Below is a small trained network, with its code and all its weights. Each question gives an input and a target symbol and asks what happens when units are switched off, that is, made to give their printed mean instead of their output.

import numpy as np


def w(rows, s, z=0):
    codes = np.array(rows[::2]) - 128.0
    scale = np.full(codes.shape[1], s)
    scale[-1] = z or s
    return codes * scale


def f(y):
    return y / 2 * (1 + np.tanh(0.7978845608 * (y + 0.044715 * y**3)))


def softmax(a):
    e = np.exp(a - a.max(-1, keepdims=True))
    return e / e.sum(-1, keepdims=True)


def log_softmax(a):
    a = a - a.max(-1, keepdims=True)
    return a - np.log(np.exp(a).sum(-1, keepdims=True))


def net(x, mask):
    ids = ['εζηλπστφω'.index(c) for c in x.split()]
    T = len(ids)
    res = E[ids] + P[:T]
    u = 0
    for l in range(3):
        r = res
        for j in range(2):
            rows = slice(4 * j, 4 * j + 4)
            q, k, v = (r @ M[l][rows].T for M in (Q, K, V))
            z = softmax(np.where(np.tri(T) > 0, q @ k.T / 4**0.5, -1e9)) @ v
            o = O[l][rows]
            res = res + np.where(mask[u + j], z, o[:, -1]) @ o[:, :-1]
        u += 2
        y = f(res @ A[l][:, :-1].T + A[l][:, -1])
        res = res + np.where(mask[u : u + 8], y, B[l][:, -1]) @ B[l][:, :-1]
        u += 8
    return log_softmax(res[-1] @ U[:, :-1].T + U[:, -1])


Q, K, V, O, A, B = {}, {}, {}, {}, {}, {}
E = w([
[119,158,98,132,102],'ε',
[207,200,89,103,174],'ζ',
[131,165,64,154,136],'η',
[84,157,150,109,197],'λ',
[138,163,98,44,106],'π',
[110,171,59,98,145],'σ',
[251,172,116,152,105],'τ',
[126,137,150,120,123],'φ',
[130,133,164,66,146],'ω',
],0.022)
P = w([
[116,223,127,86,132],'0',
[112,78,165,122,47],'1',
[171,81,51,45,200],'2',
[165,180,203,170,149],'3',
[92,93,145,110,22],'4',
[169,86,60,37,213],'5',
[154,184,214,164,152],'6',
[89,96,135,108,11],'7',
[175,86,44,32,208],'8',
[148,186,225,158,160],'9',
[88,99,128,106,3],'10',
[185,83,42,33,212],'11',
[148,186,215,170,158],'12',
],0.012)
Q[0] = w([
[114,100,73,180,211],'0.h1',
[152,149,165,124,171],'0.h1',
[94,107,170,184,66],'0.h1',
[147,140,67,167,187],'0.h1',
[143,142,107,216,88],'0.h2',
[107,32,161,147,139],'0.h2',
[203,72,165,31,92],'0.h2',
[151,168,169,2,193],'0.h2',
],0.01)
K[0] = w([
[254,73,147,133,178],'0.h1',
[136,179,233,98,139],'0.h1',
[132,39,149,141,111],'0.h1',
[149,149,58,128,200],'0.h1',
[156,119,135,169,178],'0.h2',
[156,45,91,78,208],'0.h2',
[144,178,137,79,127],'0.h2',
[112,197,198,89,146],'0.h2',
],0.0093)
V[0] = w([
[147,207,132,127,107],'0.h1',
[139,60,147,75,142],'0.h1',
[209,103,198,177,95],'0.h1',
[220,89,128,126,194],'0.h1',
[102,199,167,213,61],'0.h2',
[78,138,154,109,6],'0.h2',
[114,60,152,111,82],'0.h2',
[118,132,113,1,151],'0.h2',
],0.0067)
O[0] = w([
[68,183,121,114,155,207],'0.h1',
[117,86,173,158,178,116],'0.h1',
[129,137,95,146,114,50],'0.h1',
[254,170,119,133,191,123],'0.h1',
[93,128,172,56,127,129],'0.h2',
[142,169,97,162,79,153],'0.h2',
[175,116,123,97,115,65],'0.h2',
[142,78,68,160,131,254],'0.h2',
],0.0075,0.0062)
A[0] = w([
[147,142,48,113,84,76],'0.n1',
[24,180,126,176,118,44],'0.n2',
[209,114,130,61,36,142],'0.n3',
[70,28,72,77,108,254],'0.n4',
[97,2,65,109,22,124],'0.n5',
[167,191,108,139,178,253],'0.n6',
[121,206,105,174,203,121],'0.n7',
[184,99,241,173,37,133],'0.n8',
],0.0092,0.0023)
B[0] = w([
[166,189,183,135,128,199],'0.n1',
[120,234,70,219,213,168],'0.n2',
[142,120,73,106,162,193],'0.n3',
[174,2,180,140,224,231],'0.n4',
[171,152,175,147,130,209],'0.n5',
[51,76,132,92,100,254],'0.n6',
[186,37,174,137,114,222],'0.n7',
[176,100,192,224,209,154],'0.n8',
],0.0082,0.0075)
Q[1] = w([
[127,165,99,149,98],'1.h1',
[133,126,173,152,1],'1.h1',
[137,204,62,92,86],'1.h1',
[121,95,164,83,84],'1.h1',
[120,94,107,99,112],'1.h2',
[171,100,83,129,162],'1.h2',
[136,104,126,95,173],'1.h2',
[80,126,182,122,82],'1.h2',
],0.0095)
K[1] = w([
[158,143,180,124,97],'1.h1',
[116,34,206,126,39],'1.h1',
[84,141,39,95,113],'1.h1',
[143,39,94,74,69],'1.h1',
[168,135,181,139,181],'1.h2',
[62,90,67,87,78],'1.h2',
[88,114,116,120,112],'1.h2',
[120,123,2,141,210],'1.h2',
],0.0097)
V[1] = w([
[84,218,133,168,194],'1.h1',
[136,178,102,107,164],'1.h1',
[167,123,141,63,85],'1.h1',
[97,244,164,60,105],'1.h1',
[2,110,214,120,137],'1.h2',
[155,51,56,211,124],'1.h2',
[114,153,72,209,149],'1.h2',
[136,129,86,133,202],'1.h2',
],0.0091)
O[1] = w([
[181,143,193,115,187,253],'1.h1',
[113,35,119,200,135,223],'1.h1',
[253,89,125,140,122,80],'1.h1',
[55,198,220,85,130,114],'1.h1',
[39,126,162,87,183,147],'1.h2',
[203,139,173,157,160,15],'1.h2',
[213,64,86,225,130,28],'1.h2',
[11,149,30,108,27,250],'1.h2',
],0.0045,0.0041)
A[1] = w([
[149,50,190,254,125,108],'1.n1',
[110,220,221,172,90,3],'1.n2',
[118,194,142,224,59,119],'1.n3',
[92,231,103,244,46,125],'1.n4',
[157,64,157,24,81,161],'1.n5',
[48,152,95,170,141,18],'1.n6',
[99,96,55,180,254,151],'1.n7',
[202,136,177,157,54,68],'1.n8',
],0.0084,0.0045)
B[1] = w([
[100,101,220,82,120,181],'1.n1',
[132,151,90,205,145,149],'1.n2',
[87,102,108,133,193,146],'1.n3',
[32,34,98,100,181,156],'1.n4',
[37,112,74,188,67,255],'1.n5',
[156,138,136,185,35,142],'1.n6',
[255,227,89,141,51,245],'1.n7',
[190,95,134,243,40,138],'1.n8',
],0.0091,0.0081)
Q[2] = w([
[110,85,147,128,106],'2.h1',
[87,214,12,155,145],'2.h1',
[43,191,253,192,51],'2.h1',
[167,241,175,10,153],'2.h1',
[164,1,88,88,95],'2.h2',
[182,36,135,57,41],'2.h2',
[66,144,200,213,72],'2.h2',
[46,161,99,138,15],'2.h2',
],0.0077)
K[2] = w([
[160,90,101,75,99],'2.h1',
[56,97,90,173,122],'2.h1',
[165,75,175,62,219],'2.h1',
[165,207,105,68,103],'2.h1',
[94,112,99,185,105],'2.h2',
[139,89,156,105,74],'2.h2',
[84,73,194,70,255],'2.h2',
[37,128,81,58,97],'2.h2',
],0.0081)
V[2] = w([
[149,229,254,54,45],'2.h1',
[162,120,86,106,210],'2.h1',
[75,140,120,29,152],'2.h1',
[128,58,38,51,79],'2.h1',
[115,188,140,113,73],'2.h2',
[172,186,149,210,116],'2.h2',
[186,202,22,53,195],'2.h2',
[99,86,149,118,211],'2.h2',
],0.0074)
O[2] = w([
[146,109,193,255,129,82],'2.h1',
[204,204,40,93,176,2],'2.h1',
[111,62,171,138,112,75],'2.h1',
[174,184,171,56,130,102],'2.h1',
[143,63,182,70,94,193],'2.h2',
[217,132,201,127,183,169],'2.h2',
[129,200,150,97,59,48],'2.h2',
[142,201,108,160,110,10],'2.h2',
],0.007,0.003)
A[2] = w([
[158,237,167,52,7,120],'2.n1',
[106,110,155,239,81,203],'2.n2',
[196,198,155,104,210,199],'2.n3',
[249,221,76,180,114,225],'2.n4',
[104,132,20,143,28,196],'2.n5',
[146,110,126,214,128,1],'2.n6',
[169,221,19,125,3,72],'2.n7',
[209,167,198,110,175,73],'2.n8',
],0.0082,0.0041)
B[2] = w([
[58,164,201,162,120,215],'2.n1',
[200,115,154,77,182,215],'2.n2',
[102,58,120,10,148,166],'2.n3',
[181,99,75,91,191,197],'2.n4',
[157,214,160,130,27,245],'2.n5',
[86,141,49,87,67,169],'2.n6',
[142,62,133,255,223,223],'2.n7',
[165,148,161,89,38,171],'2.n8',
],0.0088,0.012)
U = w([
[98,141,88,98,140,174],'ε',
[136,97,94,136,45,184],'ζ',
[170,127,78,129,135,115],'η',
[150,167,168,84,143,123],'λ',
[119,156,173,155,99,191],'π',
[161,162,160,173,152,56],'σ',
[139,77,185,155,105,66],'τ',
[69,81,145,145,183,238],'φ',
[66,4,120,134,97,1],'ω',
],0.012,0.0047)

Each question gives the input, a string of symbols that net reads in full, and the target symbol t.
The units are the heads (4 rows each of Q, K, V and O) and the neurons (one row each of A and B). Each row of codes is followed by its name. A weight is (code - 128) times the scale printed after its matrix; where a second scale follows, it is the last column's (O, A, B and U).
mask holds one flag per unit, layer by layer, with each layer's heads first. A switched-off unit (its flag False) gives its mean, the last column of its rows in O or B, instead of its output. The means were averaged over made-up inputs and are rounded, as every weight is.
A unit's drop is (log p(t) with every unit on - log p(t) with that unit switched off) / (log p(t) with every unit on - log p(t) with every unit switched off).
The circuit of an input: a set's keep is (log p(t) with only the set's units on - log p(t) with every unit switched off) / (log p(t) with every unit on - log p(t) with every unit switched off). Starting from the 12 units with the biggest drops (on a tie, the unit counted first), units are removed one at a time, each time the one whose removal leaves the highest keep (on an exact tie, the one counted first), for as long as the keep stays at least 0.8.
units of the circuit, in order: the units of the circuit, biggest drop first
top k neurons: the k neurons with the biggest drops, biggest first
k most important neurons of layer l: the k neurons of layer l with the biggest drops, biggest first
heads that matter: for each layer, one digit per head in row order, 1 if its drop is at least 0.15 and else 0, layers parted by /
input ζ π τ, target π: units of the circuit, in order	(0.n4, 2.n1, 2.h2)
input σ π ζ ζ η π, target λ: units of the circuit, in order	(0.n2, 1.n7, 2.h2, 1.h2)
input ω ω φ σ η ω ω π σ, target σ: units of the circuit, in order	(1.n7, 2.n7, 2.h2)
input π φ π σ ε φ ω π λ, target η: units of the circuit, in order	(1.n7, 2.n4)
input ω ε σ π λ ω σ φ, target τ: units of the circuit, in order	(1.n1, 0.n5, 0.h1, 0.n8)
input φ π π η τ, target η: heads that matter	00 / 00 / 10
input ε σ π τ ζ σ ζ τ σ, target φ: units of the circuit, in order	(0.n2, 0.h1, 1.h1, 2.n5)
input σ τ π π η π, target λ: units of the circuit, in order	(0.n2, 1.n7, 0.h2, 2.h2)
input φ τ π π ε π τ, target τ: units of the circuit, in order	(1.n1, 0.n8)
input φ τ φ ε, target ε: 3 most important neurons of layer 1	(1.n4, 1.n3, 1.n2)
input λ φ ω, target τ: 4 most important neurons of layer 0	(0.n2, 0.n6, 0.n4, 0.n7)
input φ ζ λ ε ω ω π π λ σ ζ ζ π, target π: 2 most important neurons of layer 0	(0.n6, 0.n4)
input τ λ φ ζ λ ζ ε π η ζ λ φ, target ω: 2 most important neurons of layer 2	(2.n5, 2.n2)
input τ σ σ ω φ φ ω π π, target ω: units of the circuit, in order	(2.h2, 1.n5)
input φ π σ φ λ, target σ: 3 most important neurons of layer 0	(0.n2, 0.n1, 0.n7)
input φ σ τ, target ζ: top 4 neurons	(0.n6, 0.n4, 1.n7, 0.n8)
input σ π π λ π π ε ε, target φ: heads that matter	10 / 00 / 00
input ω ω ε σ φ π, target σ: top 3 neurons	(1.n5, 1.n7, 2.n7)
input φ ε λ φ λ π, target ζ: units of the circuit, in order	(1.n5, 0.n2, 2.n5)
input ω π π, target σ: heads that matter	01 / 10 / 01
input π ω ω ε φ σ, target η: heads that matter	11 / 11 / 00
input σ π τ, target λ: units of the circuit, in order	(0.n2, 2.h2, 1.n7, 1.h2)
input φ π π ζ φ σ λ, target λ: units of the circuit, in order	(1.n5, 2.n3, 2.h2)
input λ π φ π σ π λ π τ π φ π, target τ: top 4 neurons	(1.n7, 0.n2, 1.n6, 0.n4)
input φ τ τ φ φ σ ζ ω ζ, target ζ: 3 most important neurons of layer 0	(0.n6, 0.n7, 0.n8)
input σ φ ω λ, target λ: 2 most important neurons of layer 0	(0.n7, 0.n2)
input η π φ ζ φ φ ω φ σ π σ, target λ: top 3 neurons	(1.n5, 0.n4, 0.n2)
input ω ω σ λ σ, target λ: 3 most important neurons of layer 0	(0.n4, 0.n6, 0.n5)
input ω σ λ ω η π σ φ φ, target σ: top 4 neurons	(1.n7, 2.n7, 2.n1, 1.n5)
